Below is a small trained network, with its code and all its weights. Each question gives an input and a class and asks what happens when units are switched off, that is, made to give their printed mean instead of their output.

import numpy as np


def w(rows, s, z=0):
    codes = np.array(rows[::2]) - 128.0
    scale = np.full(codes.shape[1], s)
    scale[-1] = z or s
    return codes * scale


def norm(h):
    return h / np.sqrt((h * h).mean(-1, keepdims=True) + 1e-5)


def f(y):
    return y / 2 * (1 + np.tanh(0.7978845608 * (y + 0.044715 * y**3)))


def log_softmax(a):
    a = a - a.max(-1, keepdims=True)
    return a - np.log(np.exp(a).sum(-1, keepdims=True))


def net(x, mask):
    res = np.array(x, float).reshape(1, 6) / 4 @ E
    u = 0
    for l in range(3):
        y = f(norm(res) @ A[l][:, :-1].T + A[l][:, -1])
        res = res + np.where(mask[u : u + 9], y, B[l][:, -1]) @ B[l][:, :-1]
        u += 9
    return log_softmax(norm(res)[-1] @ U[:, :-1].T + U[:, -1])


A, B = {}, {}
E = w([
[139,36,151,58,138],'x0',
[206,100,113,111,68],'x1',
[143,63,123,251,91],'x2',
[81,202,140,120,2],'x3',
[57,16,238,106,61],'x4',
[147,179,232,191,130],'x5',
],0.0069)
A[0] = w([
[45,133,9,71,183,60],'L0N1',
[86,226,195,95,74,253],'L0N2',
[166,143,158,77,233,64],'L0N3',
[161,100,68,194,170,53],'L0N4',
[2,115,146,96,219,243],'L0N5',
[123,145,124,112,54,247],'L0N6',
[17,181,54,23,81,88],'L0N7',
[202,149,103,109,102,76],'L0N8',
[100,131,193,6,124,8],'L0N9',
],0.0098,0.0028)
B[0] = w([
[211,58,2,176,79,200],'L0N1',
[102,119,152,149,202,254],'L0N2',
[158,166,103,84,153,182],'L0N3',
[131,157,193,163,127,186],'L0N4',
[212,92,114,109,159,241],'L0N5',
[43,69,72,137,175,195],'L0N6',
[106,88,63,164,173,222],'L0N7',
[63,144,116,121,137,146],'L0N8',
[66,207,186,125,159,186],'L0N9',
],0.0094,0.0055)
A[1] = w([
[88,100,90,107,166,79],'L1N1',
[146,69,182,135,217,209],'L1N2',
[216,158,164,93,151,75],'L1N3',
[184,175,93,212,135,127],'L1N4',
[111,249,130,124,84,254],'L1N5',
[120,116,191,158,51,211],'L1N6',
[141,167,72,162,178,193],'L1N7',
[101,107,128,96,55,138],'L1N8',
[87,121,26,192,132,133],'L1N9',
],0.012,0.0026)
B[1] = w([
[165,133,130,210,128,169],'L1N1',
[122,125,222,93,100,254],'L1N2',
[55,170,181,144,140,166],'L1N3',
[39,156,198,82,104,222],'L1N4',
[1,148,165,66,238,162],'L1N5',
[161,93,40,167,58,163],'L1N6',
[79,172,117,164,127,232],'L1N7',
[157,157,76,208,206,133],'L1N8',
[36,117,121,121,118,240],'L1N9',
],0.0072,0.0076)
A[2] = w([
[152,162,153,125,173,143],'L2N1',
[248,104,112,62,88,53],'L2N2',
[91,60,138,148,156,169],'L2N3',
[98,220,150,169,211,188],'L2N4',
[129,99,146,125,46,147],'L2N5',
[170,89,74,91,132,148],'L2N6',
[188,103,82,189,249,3],'L2N7',
[127,99,110,33,99,28],'L2N8',
[63,180,92,150,141,107],'L2N9',
],0.012,0.0019)
B[2] = w([
[105,138,85,35,122,156],'L2N1',
[84,109,197,92,96,149],'L2N2',
[161,165,178,94,47,205],'L2N3',
[60,108,141,54,110,254],'L2N4',
[152,211,78,224,121,150],'L2N5',
[41,236,125,235,177,154],'L2N6',
[92,203,212,153,131,166],'L2N7',
[112,255,129,158,115,129],'L2N8',
[85,90,128,51,141,214],'L2N9',
],0.0083,0.0082)
U = w([
[11,181,175,79,147,155],'0',
[168,58,191,93,141,109],'1',
[126,112,21,172,82,167],'2',
[137,120,191,196,50,142],'3',
[162,202,106,141,191,97],'4',
[213,167,89,88,82,5],'5',
[115,93,126,97,121,110],'6',
[252,174,85,89,89,8],'7',
],0.019)

Each question gives the input, the list of numbers given to net, and the class t.
The units are the neurons (one row each of A and B). Each row of codes is followed by its name. A weight is (code - 128) times the scale printed after its matrix; where a second scale follows, it is the last column's (A, B and U).
mask holds one flag per neuron, layer by layer. A switched-off neuron (its flag False) gives its mean, the last column of its row in B, instead of its output. The means were averaged over made-up inputs and are rounded, as every weight is.
A unit's drop is (log p(t) with every unit on - log p(t) with that unit switched off) / (log p(t) with every unit on - log p(t) with every unit switched off).
The circuit of an input: a set's keep is (log p(t) with only the set's units on - log p(t) with every unit switched off) / (log p(t) with every unit on - log p(t) with every unit switched off). Starting from the 12 units with the biggest drops (on a tie, the unit counted first), units are removed one at a time, each time the one whose removal leaves the highest keep (on an exact tie, the one counted first), for as long as the keep stays at least 0.8.
units of the circuit, in order: the units of the circuit, biggest drop first
k most important neurons: the k neurons with the biggest drops, biggest first
top k neurons in layer l: the k neurons of layer l with the biggest drops, biggest first
drop when u is switched off: that unit's drop, to one decimal
input [1,7,8,-6,-5,0], class 0: 2 most important neurons : (L0N1; L1N4)
input [5,-8,-2,-4,-8,-3], class 4: units of the circuit, in order : (L0N1; L2N7; L0N5)
input [-2,-1,-2,5,-8,-4], class 2: units of the circuit, in order : (L0N1)
input [6,8,3,-5,-5,-1], class 0: 2 most important neurons : (L0N8; L0N6)
input [1,-2,7,3,-1,1], class 2: 2 most important neurons : (L1N6; L0N2)
input [4,1,4,2,2,-4], class 2: top 2 neurons in layer 0 : (L0N2; L0N5)
input [-2,8,5,-8,-7,-7], class 0: 2 most important neurons : (L0N4; L1N4)
input [3,-6,6,6,3,-3], class 3: top 2 neurons in layer 2 : (L2N3; L2N4)
input [6,-7,-8,-5,-1,-4], class 4: top 2 neurons in layer 2 : (L2N4; L2N9)
input [0,-1,-4,-2,1,-3], class 4: 2 most important neurons : (L0N1; L0N5)
input [-2,5,1,8,8,8], class 3: 2 most important neurons : (L1N6; L0N2)
input [6,5,5,3,8,-6], class 2: top 2 neurons in layer 1 : (L1N6; L1N8)
input [8,-5,-2,-5,3,0], class 1: 2 most important neurons : (L1N2; L0N5)
input [2,-7,-3,-8,0,7], class 1: units of the circuit, in order : (L0N5)
input [8,-5,-8,8,-5,-4], class 2: 2 most important neurons : (L0N1; L0N7)
input [8,-7,7,-8,7,-3], class 1: top 2 neurons in layer 0 : (L0N5; L0N1)
input [-6,-5,-5,-2,-7,-5], class 2: 2 most important neurons : (L0N1; L0N9)
input [4,-8,-4,-8,5,6], class 1: drop when L1N7 is switched off : 0.1
input [6,-5,-1,3,-8,-2], class 2: drop when L0N1 is switched off : 0.6
input [6,-7,1,5,-4,-5], class 2: most important neuron : (L0N1)
input [-1,-8,5,-6,4,2], class 1: drop when L0N5 is switched off : 0.2
input [-5,-3,7,-2,4,-2], class 3: drop when L1N6 is switched off : -0.1
